Below are the code and all the weights of a small trained network. Each question names an input and a class and asks about switching units off, where a switched-off unit gives its printed mean instead of its output.

import numpy as np


def w(rows, s, z=0):
    codes = np.array(rows[::2]) - 128.0
    scale = np.full(codes.shape[1], s)
    scale[-1] = z or s
    return codes * scale


def norm(h):
    return h / np.sqrt((h * h).mean(-1, keepdims=True) + 1e-5)


def f(y):
    return np.maximum(y, 0)


def log_softmax(a):
    a = a - a.max(-1, keepdims=True)
    return a - np.log(np.exp(a).sum(-1, keepdims=True))


def net(x, mask):
    res = np.array(x, float).reshape(1, 4) / 4 @ E
    u = 0
    for l in range(3):
        y = f(norm(res) @ A[l][:, :-1].T + A[l][:, -1])
        res = res + np.where(mask[u : u + 8], y, B[l][:, -1]) @ B[l][:, :-1]
        u += 8
    return log_softmax(norm(res)[-1] @ U[:, :-1].T + U[:, -1])


A, B = {}, {}
E = w([
[185,194,193,40,170],'x0',
[190,61,132,114,165],'x1',
[102,98,255,132,18],'x2',
[150,171,154,212,206],'x3',
],0.006)
A[0] = w([
[46,2,134,147,124,93],'0.n1',
[183,117,172,85,120,101],'0.n2',
[139,165,157,73,82,96],'0.n3',
[99,233,48,114,121,254],'0.n4',
[154,206,131,134,179,91],'0.n5',
[219,68,129,87,154,167],'0.n6',
[203,35,139,151,151,111],'0.n7',
[162,166,184,230,182,107],'0.n8',
],0.0071,0.0034)
B[0] = w([
[165,158,131,128,36,222],'0.n1',
[2,62,162,146,165,179],'0.n2',
[126,218,203,99,135,174],'0.n3',
[21,127,59,141,174,255],'0.n4',
[75,36,167,219,50,194],'0.n5',
[168,92,108,47,180,212],'0.n6',
[146,245,202,92,86,196],'0.n7',
[72,106,148,205,202,233],'0.n8',
],0.0078,0.0045)
A[1] = w([
[211,105,185,211,165,86],'1.n1',
[97,67,107,144,32,98],'1.n2',
[89,102,175,146,136,92],'1.n3',
[101,75,60,92,94,114],'1.n4',
[85,166,165,82,78,114],'1.n5',
[151,47,216,144,187,69],'1.n6',
[108,134,208,170,109,251],'1.n7',
[183,112,106,179,1,138],'1.n8',
],0.0095,0.0018)
B[1] = w([
[204,244,204,135,142,191],'1.n1',
[235,113,161,181,112,217],'1.n2',
[131,132,88,127,127,193],'1.n3',
[199,140,140,107,194,183],'1.n4',
[89,163,109,155,53,207],'1.n5',
[190,104,244,124,140,209],'1.n6',
[177,148,32,76,169,255],'1.n7',
[186,74,68,246,53,223],'1.n8',
],0.011,0.006)
A[2] = w([
[180,96,183,97,110,158],'2.n1',
[118,82,204,42,83,63],'2.n2',
[161,116,189,186,57,144],'2.n3',
[179,140,229,133,179,4],'2.n4',
[151,77,130,156,170,78],'2.n5',
[166,61,124,163,72,138],'2.n6',
[182,94,89,3,150,101],'2.n7',
[62,161,123,71,89,46],'2.n8',
],0.011,0.0015)
B[2] = w([
[31,94,112,163,128,215],'2.n1',
[51,53,108,184,82,187],'2.n2',
[212,84,71,151,169,250],'2.n3',
[124,160,214,150,149,253],'2.n4',
[81,164,161,72,97,179],'2.n5',
[184,116,106,180,98,229],'2.n6',
[190,97,97,9,137,194],'2.n7',
[127,214,152,129,34,164],'2.n8',
],0.014,0.0058)
U = w([
[60,207,141,121,41,130],'0',
[142,174,248,172,188,183],'1',
[65,34,170,98,66,83],'2',
[211,86,82,193,94,212],'3',
[103,96,151,116,115,3],'4',
[166,86,88,24,163,151],'5',
[20,144,60,186,206,139],'6',
[83,80,217,98,142,82],'7',
],0.012,0.0052)

Each question gives the input, the list of numbers given to net, and the class t.
The units are the neurons (one row each of A and B). Each row of codes is followed by its name. A weight is (code - 128) times the scale printed after its matrix; where a second scale follows, it is the last column's (A, B and U).
mask holds one flag per neuron, layer by layer. A switched-off neuron (its flag False) gives its mean, the last column of its row in B, instead of its output. The means were averaged over made-up inputs and are rounded, as every weight is.
A unit's drop is (log p(t) with every unit on - log p(t) with that unit switched off) / (log p(t) with every unit on - log p(t) with every unit switched off).
The circuit of an input: a set's keep is (log p(t) with only the set's units on - log p(t) with every unit switched off) / (log p(t) with every unit on - log p(t) with every unit switched off). Starting from the 12 units with the biggest drops (on a tie, the unit counted first), units are removed one at a time, each time the one whose removal leaves the highest keep (on an exact tie, the one counted first), for as long as the keep stays at least 0.8.
circuit, biggest first: the units of the circuit, biggest drop first
top k neurons: the k neurons with the biggest drops, biggest first
k most important neurons of layer l: the k neurons of layer l with the biggest drops, biggest first
drop when u is switched off: that unit's drop, to one decimal
input [0,-7,-4,-6], class 0: top 2 neurons : (2.n8; 1.n7)
input [7,0,-4,-5], class 5: circuit, biggest first : (2.n7)
input [8,5,7,-4], class 2: circuit, biggest first : (2.n2; 2.n1)
input [4,5,-2,-5], class 5: top 2 neurons : (2.n7; 0.n6)
input [-7,5,-7,3], class 6: circuit, biggest first : (2.n3; 1.n8; 1.n2)
input [-1,0,4,3], class 1: circuit, biggest first : (2.n4; 1.n8)
input [1,-2,6,3], class 1: top 4 neurons : (0.n4; 1.n8; 1.n6; 0.n1)
input [-1,-2,-2,-8], class 5: 4 most important neurons of layer 0 : (0.n5; 0.n4; 0.n7; 0.n3)
input [-1,-8,2,-4], class 0: top 2 neurons : (0.n3; 0.n5)
input [-6,-1,3,8], class 1: top 2 neurons : (0.n8; 1.n1)
input [6,-4,-4,0], class 6: top 4 neurons : (0.n4; 0.n7; 0.n1; 1.n5)
input [6,-8,-6,0], class 6: top 3 neurons : (0.n4; 0.n7; 0.n1)
input [3,-6,2,3], class 0: 3 most important neurons of layer 2 : (2.n8; 2.n3; 2.n1)
input [6,7,-2,-3], class 7: most important neuron of layer 2 : (2.n4)
input [1,-1,-5,0], class 6: 3 most important neurons of layer 0 : (0.n4; 0.n5; 0.n1)
input [3,5,7,-4], class 2: top 2 neurons : (1.n8; 2.n2)
input [6,5,0,1], class 7: 2 most important neurons of layer 0 : (0.n6; 0.n2)
input [3,3,-7,2], class 5: top 2 neurons : (0.n4; 0.n6)
input [7,4,-4,3], class 7: top 2 neurons : (0.n6; 1.n8)
input [0,-2,-3,-1], class 6: most important neuron of layer 1 : (1.n7)
input [5,8,5,0], class 7: 2 most important neurons of layer 2 : (2.n4; 2.n2)
input [2,-6,6,-1], class 0: top 3 neurons : (0.n3; 0.n5; 0.n1)
input [5,-1,-6,3], class 6: 2 most important neurons of layer 0 : (0.n4; 0.n5)
input [8,2,6,1], class 7: drop when 2.n2 is switched off : 0.2
input [4,7,5,-4], class 2: drop when 2.n2 is switched off : 0.4
input [-6,1,1,8], class 1: drop when 0.n8 is switched off : 0.2
input [-3,-6,-6,5], class 6: drop when 0.n6 is switched off : 0.0
input [2,8,1,-3], class 2: top neuron : (2.n2)
